Every row comes from one small tree of marks. The marks that hang from a mark follow it in brackets, in the order of their numbers. Every link used is in the known rows. Which tree was each row made from?
Known rows:
J_607[J_116[J_803[J_545[J_223] J_723[J_32]] J_851] J_431]: -111  -118  -189  105  -187  10  92  280  13  553  -400  108  307  211  -234  -181  3  646  -367  231  -238  -400  276  -303  -240  -133  638  143  -33  -100  -220  115  136  79  -4  139  82  -446  -197  -366  136  43  -467  -253  -533  -326
J_794[J_374[J_149[J_851] J_723[J_607]] J_431]: -23  -282  132  236  59  -154  -84  -286  103  -414  7  348  180  146  -84  277  136  -434  138  419  -382  92  -217  165  40  98  345  -147  -36  -333  459  209  -211  505  -466  -233  -215  268  252  -315  526  -263  67  0  426  397
J_149[J_374 J_851[J_431[J_723[J_116[J_803] J_607]] J_794]]: 235  -349  -68  286  -555  -282  46  145  -541  390  -334  271  312  -426  -278  -466  192  295  -157  253  -109  -126  -81  294  -30  -150  -64  -446  38  -430  574  328  -54  282  -731  -567  -355  93  -20  -297  -177  -102  -123  -16  180  124
J_545[J_116 J_223[J_149] J_803]: -191  395  201  -270  420  -130  -173  3  -121  17  29  146  270  226  -122  -69  -314  -426  -281  4  -28  -124  35  -281  -96  109  -36  185  86  135  -539  254  -185  365  312  168  346  -61  307  135  15  415  -56  -332  -12  63
J_851[J_431[J_723[J_116]]]: 146  -117  -303  155  -314  67  94  -20  -272  324  -110  103  27  -230  -100  -278  73  248  -182  72  -225  -114  -38  257  -90  49  270  -177  108  -351  202  349  12  163  -282  -132  -282  9  -65  -182  114  -191  -59  49  120  -66
J_545[J_116[J_851] J_223]: -48  107  99  -228  196  42  69  -72  -205  224  -149  21  225  138  -155  88  8  76  -113  120  -98  -195  130  -203  -78  -146  166  6  235  -55  -442  195  -38  53  86  230  368  -286  86  73  -106  139  43  -131  -168  -62
J_374[J_723[J_32 J_116 J_149 J_431 J_607 J_851]]: 26  -660  -273  218  -573  67  140  -267  224  490  -118  445  -48  23  -300  -407  323  328  141  262  -166  -185  172  472  -360  -521  775  -290  340  -534  554  217  450  252  -4  -270  -487  476  -494  -377  870  -539  53  -200  604  -44
J_116[J_803[J_723[J_149[J_374] J_607]]]: -61  -89  -25  -135  -61  -395  -206  288  -2  195  -102  263  -91  -344  -127  -318  -15  14  -69  89  88  257  128  -391  -125  -30  246  -30  64  -156  219  129  168  172  -32  -310  -336  159  24  -258  -84  53  -366  -295  -76  279
J_607[J_116[J_851[J_794]] J_431[J_723[J_149]]]: 330  5  -363  185  -245  292  -105  88  -78  460  -369  318  26  -72  -186  296  -64  617  -395  43  -139  -274  196  192  176  -17  44  -300  149  -275  -11  457  -5  -156  -183  -140  -349  -509  -138  7  -180  -22  175  -90  77  166
J_794[J_374[J_149[J_851] J_723[J_32 J_607[J_116]]] J_431]: -84  -388  -42  366  -132  -128  11  -236  139  -109  -2  479  152  213  -126  175  28  -178  111  521  -487  -97  -305  230  -1  63  410  -184  -184  -336  659  299  -146  513  -609  -414  -334  245  115  -263  727  -306  -143  -48  303  212
J_223[J_149[J_851] J_374[J_723] J_803[J_545]]: -389  -20  877  206  269  -489  -227  99  398  -435  2  418  502  146  -115  -41  -145  -394  -171  -121  30  -117  -90  -286  -279  -124  163  111  78  -148  122  -312  -397  837  312  -10  206  141  292  -486  142  -34  98  -233  43  172
J_149[J_374[J_723[J_431 J_607]] J_851]: -167  -351  396  231  -120  -226  -37  -179  -208  -48  -145  353  321  -136  -260  -26  180  -8  95  94  -126  -221  -55  135  9  -320  114  -302  -12  -219  515  -162  60  523  -366  -373  -3  317  -27  -388  288  -377  137  53  187  225
J_607[J_32[J_196] J_116 J_431[J_723[J_851]]]: 46  -58  -492  458  -163  157  162  173  -75  497  -303  267  38  26  -159  161  -503  710  -102  131  -347  -426  63  278  182  -15  174  -74  -54  -19  97  416  153  44  -138  -13  -279  -459  -400  84  386  -354  83  91  207  43
J_223[J_149 J_803[J_196]]: -163  107  179  60  178  -21  -80  98  388  -136  41  248  139  161  119  -310  -74  -152  -39  -117  123  120  -45  86  -181  -162  -225  247  87  -50  -139  -269  -188  297  290  26  209  109  79  -240  -14  29  -133  -255  -21  134
J_149[J_374[J_723[J_32[J_196[J_545] J_223 J_794[J_431]]]]]: 90  -249  293  503  207  -65  440  -26  96  -504  -63  -133  -30  19  -247  383  -368  -329  53  10  -258  55  -568  65  14  -138  289  550  296  152  464  182  -218  197  -138  122  65  -40  -219  -226  548  -85  270  234  199  -179
J_32[J_794[J_374 J_431]]: 90  -56  -114  370  177  -96  103  -204  43  -168  -112  -63  -176  43  -129  252  -207  -271  -48  107  -137  80  -102  259  192  166  101  277  -24  84  173  404  -96  -108  -216  4  -106  -206  -163  -156  349  18  131  -54  149  98
J_196[J_545[J_116 J_374 J_803] J_794]: -194  57  237  -351  342  -123  48  -211  -242  -175  161  -198  -119  35  16  315  -210  -138  -203  -70  120  -154  -34  -30  134  75  -1  56  256  67  -537  349  -291  126  143  328  543  -447  257  223  -134  611  -17  -103  -289  264
J_32[J_223[J_149] J_431 J_794]: -118  260  -14  481  435  86  56  73  142  -155  -280  170  36  99  -174  381  -616  -339  -221  -196  -135  74  -14  -40  -115  347  62  422  120  179  26  280  -118  47  196  35  -72  -247  -362  -49  374  13  470  -344  340  -127
J_32[J_196[J_794[J_431] J_803] J_223[J_149 J_374]]: 201  294  392  642  702  -81  -153  -48  65  -382  -22  -16  -62  167  42  95  -630  -519  -344  -323  205  224  -340  173  194  99  -120  913  308  4  48  281  -458  211  361  265  120  -164  -370  25  194  147  559  -180  287  114
J_607[J_32[J_223 J_794] J_431[J_723[J_116]]]: -37  29  -290  329  -89  89  128  74  -38  134  -195  242  94  -58  -333  342  -642  261  -180  -39  -387  -279  119  211  7  226  420  69  11  69  105  388  65  90  -205  -55  -387  -346  -464  113  661  -206  229  -19  392  -94
J_723[J_607[J_32[J_196]]]: -113  -123  -204  137  37  67  233  213  91  138  -32  -55  138  35  -177  -168  -177  140  221  163  -211  -45  -95  225  195  -36  11  -16  11  42  80  165  235  -131  -121  -122  -234  168  -478  -113  299  -212  -118  45  168  -9
J_431[J_723[J_32[J_223[J_803]] J_116 J_149]]: 182  -107  -127  -193  -285  172  91  75  320  114  105  205  123  -90  -188  40  -465  -93  -206  66  -76  78  -37  54  -533  -60  263  108  258  -184  232  340  -125  428  84  -139  -260  269  -230  194  490  -148  19  -154  461  -134
J_723[J_149 J_431 J_851]: 232  -282  -290  106  -212  155  51  -234  129  281  -186  125  -152  103  -20  -13  51  227  85  33  132  -88  219  270  -105  -359  173  -44  219  -278  188  157  181  25  257  62  -196  61  -287  -239  233  -234  389  -142  447  18
J_431[J_723[J_607 J_851[J_794]]]: 254  -1  -309  209  -352  123  18  48  -78  287  -167  139  12  -268  -126  -91  212  210  -183  43  -4  -30  28  476  131  -211  105  -303  150  -301  291  275  104  -121  -309  -143  -360  96  -249  -81  -45  -129  142  14  254  104
J_794[J_374[J_149[J_851] J_723[J_32[J_196] J_116]] J_431]: 88  -526  129  561  -156  -191  319  -203  92  -271  -88  280  55  285  -103  99  -8  -315  184  522  -361  78  -498  261  -109  -111  430  122  102  -300  592  332  -188  508  -319  -171  -235  184  59  -290  712  -304  86  36  590  220
J_431[J_723[J_32[J_196 J_223] J_149 J_607 J_851]]: 258  -229  -444  101  -246  345  344  171  357  263  -135  109  -43  -84  -188  52  -444  11  60  37  -65  254  -87  229  -21  -326  194  92  458  -289  497  467  158  0  156  -64  -471  329  -636  -62  354  -316  348  -61  644  -99
J_374[J_149 J_723[J_431]]: -38  -110  144  170  -100  -44  -160  -148  70  -267  10  321  54  114  -130  92  104  -125  37  110  -204  -24  -85  100  -28  -80  319  -22  7  -284  307  -59  8  311  -73  15  -57  197  177  -236  383  -96  162  -2  230  183
J_223[J_374 J_803[J_723[J_32]]]: -236  159  264  129  -18  -338  -200  195  195  18  -2  70  183  -152  -33  -150  -101  -237  -303  -15  151  -127  -121  -171  -364  -182  266  397  70  -153  17  -193  -12  317  93  -96  -36  196  -25  -320  197  6  -155  -124  -281  65
J_116[J_803[J_723[J_32[J_196] J_149 J_431]]]: 111  -243  -378  199  -296  23  154  340  93  316  -241  -68  -124  49  -112  -317  -215  97  -50  217  86  134  -137  5  -185  -317  280  360  219  -277  163  238  239  -87  224  5  -300  81  -425  -402  146  9  -51  -149  76  -58
J_851[J_794[J_431[J_723]]]: 384  190  -226  387  -160  235  -90  27  -188  -67  -103  -90  28  -165  -82  71  108  -63  -367  21  -145  -17  -278  409  167  63  50  -124  0  -204  108  232  -151  -96  -419  -22  -275  -75  -123  -101  -90  139  137  270  99  -57
J_196[J_794[J_431] J_803[J_545[J_116] J_723[J_607]]]: -97  132  77  152  224  16  -32  -105  -365  -64  99  -127  -14  -8  -18  -23  412  102  -329  -5  -4  -15  -136  412  -18  88  288  176  61  -150  -283  456  -208  96  -173  244  171  15  -281  -202  236  -84  -232  -191  -486  65
J_116[J_803[J_723] J_851[J_431]]: 61  -95  -190  146  -215  -150  -195  251  -296  404  -382  5  101  -82  -43  -224  143  350  -173  231  -79  -121  67  -131  -302  -133  317  183  165  -404  -254  180  -14  -49  -120  26  42  -244  82  -400  -211  20  -127  -98  -407  -55
J_723[J_32 J_116[J_803] J_607[J_431]]: -135  -426  -337  113  -438  49  128  -13  34  467  -178  302  220  14  -304  -486  59  376  38  324  -236  -211  258  138  -209  -155  416  -84  99  -141  176  171  408  -47  -227  -421  -192  105  -440  -69  636  -246  -467  -206  50  -94
J_431[J_723[J_149 J_851[J_794]]]: 462  -26  -312  96  -347  113  -55  113  62  188  -159  106  -164  -185  -48  116  37  150  -197  -36  133  84  15  314  47  -155  1  -280  216  -336  225  288  -25  -88  -3  13  -473  -54  -33  -63  -251  62  406  -7  461  173
J_374[J_723[J_32[J_794] J_116[J_803 J_851] J_149 J_607]]: -110  -586  -83  120  -417  -279  -4  216  221  423  -259  602  -3  -63  -616  -355  39  346  126  361  -196  71  197  20  -326  -247  667  -164  411  -396  253  433  354  -46  -62  -257  -293  -9  -354  -217  519  -159  -167  -434  334  35
J_545[J_116[J_803[J_723]] J_374[J_149[J_851]]]: -299  33  145  -17  66  -518  -180  106  -270  -53  -115  291  17  -33  90  151  -216  -237  -70  195  11  85  -60  -542  -95  33  323  14  -11  -340  -166  96  -196  401  -1  132  110  -449  457  -128  -233  413  -33  -275  -262  333
J_149[J_851[J_794[J_374[J_723] J_431]]]: 246  -188  214  394  -105  -119  -89  -164  -133  -333  -74  -86  143  110  -14  371  134  -335  -157  275  -220  -99  -346  371  -1  18  64  -128  -59  -202  277  131  -404  292  -492  -107  -182  -19  282  -188  85  43  257  252  227  209
J_374[J_149[J_851[J_794[J_431]]]]: 332  -62  55  456  -64  37  -43  -159  -153  -313  -184  116  159  184  73  257  321  -205  -22  233  -46  -41  -332  312  78  14  -127  -135  -86  -262  204  63  -280  137  -383  -23  -187  -30  107  -266  -34  37  385  98  388  88
J_803[J_196[J_545[J_116] J_794[J_374]] J_723]: -189  39  -36  -203  248  -74  332  -61  -71  -171  129  -274  -427  110  421  177  128  22  -138  36  132  114  -216  177  68  -74  208  282  245  -66  -223  244  -386  91  39  250  164  -234  307  -181  -211  247  -306  -96  -463  425
J_723[J_149 J_431 J_607[J_32]]: 1  -240  -423  -31  -144  225  37  -33  210  240  -29  60  99  74  -207  -141  -59  191  201  122  -144  -163  157  348  87  -125  196  -226  9  -205  165  115  344  -66  -58  -237  -468  327  -515  -329  463  -237  56  -77  378  3
J_607[J_32 J_116 J_431]: -140  -35  -278  186  -42  85  -51  23  -41  305  -106  174  148  153  -89  151  -294  522  -48  110  -353  -522  163  102  85  199  105  -142  -298  122  -81  87  118  39  -215  -161  -203  -327  -168  83  399  -149  -153  33  -79  -45
J_149[J_374 J_851[J_431[J_723[J_32[J_196] J_607]] J_794]]: 287  -351  -60  509  -440  27  364  236  -329  169  -381  -48  390  -349  -272  -169  96  34  -18  101  -73  -106  -495  553  320  -335  -478  -265  109  -361  702  159  23  19  -662  -514  -386  319  -276  -580  -213  -195  301  251  231  99

Which tree is each row?
117  -319  -419  529  -513  211  310  -105  -68  532  -311  116  93  -57  -238  -261  431  384  -104  258  -138  -259  84  671  -317  -247  336  -252  198  -251  353  305  354  -146  -348  -347  -396  240  -656  -173  573  -381  6  -173  364  -186 -> J_723[J_32[J_431] J_116 J_607 J_851[J_794]]
-112  86  499  85  298  -338  -170  -17  166  -189  -44  349  226  -88  -67  -129  -258  -337  -97  -132  135  -19  -61  -199  -145  -31  -255  241  -36  165  41  -183  -178  453  121  -278  226  90  242  -97  93  40  -21  -252  40  261 -> J_223[J_149[J_374] J_803]
-273  -99  234  -55  98  -54  170  -144  -6  66  -89  -58  104  58  -123  122  19  156  -19  -137  -66  -102  170  -178  157  -289  253  -86  220  -138  -315  64  -57  -45  177  234  428  -359  -34  -205  -158  265  -34  -140  -548  -78 -> J_803[J_545[J_116[J_851] J_374]]
-131  -160  151  210  -321  -102  -171  41  -159  141  -171  67  84  50  -203  -181  90  263  -162  28  -112  -87  60  197  51  -614  207  -105  330  -521  -145  -105  -71  -31  -59  193  359  -365  72  -258  -301  510  -31  -11  -527  88 -> J_545[J_116[J_803[J_196] J_851[J_794]] J_374[J_723[J_431]]]
-158  -607  115  612  -448  -352  215  -273  -47  365  -292  578  -28  -214  -522  -357  220  294  127  115  -135  -274  71  481  -134  -546  599  -121  189  -249  785  143  461  252  -300  -396  -246  286  -512  -443  916  -526  103  -209  414  38 -> J_149[J_374[J_723[J_32[J_794] J_116 J_431 J_607 J_851]]]
59  -531  58  55  -235  -169  117  -307  40  64  -46  255  -37  155  -85  102  -20  -34  57  295  -116  -82  51  198  -233  -179  440  -178  147  -345  448  294  -103  562  -44  -193  -307  120  85  -222  452  -314  179  -151  576  305 -> J_794[J_374[J_723[J_116 J_149[J_851] J_431]]]
321  280  96  244  429  153  -84  26  19  -310  20  -37  124  89  -139  -62  -115  -251  -500  -254  42  122  -193  320  223  306  100  253  17  -80  -144  229  -370  251  76  397  102  -202  -98  -235  -4  232  251  -151  203  51 -> J_196[J_794[J_431[J_723]] J_803[J_545[J_223[J_149]]]]
-33  173  160  -263  226  -156  -166  -23  -32  -9  70  -160  179  -21  -187  20  -313  -348  -275  -91  14  -54  166  -253  81  99  40  43  18  45  -322  22  -5  249  166  331  257  -219  144  45  -139  534  36  -105  -3  28 -> J_545[J_223 J_374 J_803]
-42  -236  254  226  -124  -105  -101  -165  -49  -290  -96  394  211  193  -80  236  129  -121  121  205  -143  -121  -150  99  -87  -144  199  -155  -28  -359  337  -108  -122  504  -149  -13  -13  126  241  -317  278  -216  368  14  390  236 -> J_374[J_149[J_851] J_723[J_431]]
206  22  -88  101  371  218  490  217  213  -133  -128  -104  -38  89  -49  -78  -385  -269  -238  -56  71  86  -448  114  281  81  137  313  336  2  15  233  -138  58  210  225  -56  -253  -143  -234  -69  297  246  -39  439  100 -> J_431[J_723[J_32[J_196[J_545[J_223[J_149]] J_794]]]]
139  -160  42  -23  264  170  248  -276  262  -424  160  -285  -128  236  238  133  76  -99  -87  141  52  71  -226  519  -57  -31  -78  354  196  5  -90  155  -472  204  -93  215  340  -94  62  -178  172  81  -192  41  -30  263 -> J_223[J_803[J_196[J_545 J_794[J_374 J_431]]]]
146  -282  62  155  -413  -108  159  128  -65  301  -242  41  112  113  -198  -376  364  559  -112  196  10  -58  180  121  -189  -329  287  -76  179  -162  -16  239  -62  -144  -76  5  84  -170  -176  -123  -120  114  -326  -211  -192  -230 -> J_723[J_116[J_803[J_545] J_851[J_794]]]
298  -112  376  598  154  -120  215  65  -222  -154  -392  -54  291  35  70  111  -335  -355  -78  -132  54  -38  -452  140  141  -151  -577  284  137  -63  427  63  -425  304  -89  -204  -142  18  -3  -376  -290  55  664  39  352  -1 -> J_32[J_196 J_223[J_149[J_374 J_851[J_431 J_794]]]]
359  -127  -143  115  -311  -66  -33  59  15  216  -187  280  -74  -435  -203  -61  129  130  -115  -77  126  118  57  279  201  -262  -66  -405  197  -294  544  240  124  17  -226  -346  -528  208  -115  -194  -168  -70  242  -72  436  332 -> J_431[J_723[J_149[J_374] J_607 J_851[J_794]]]
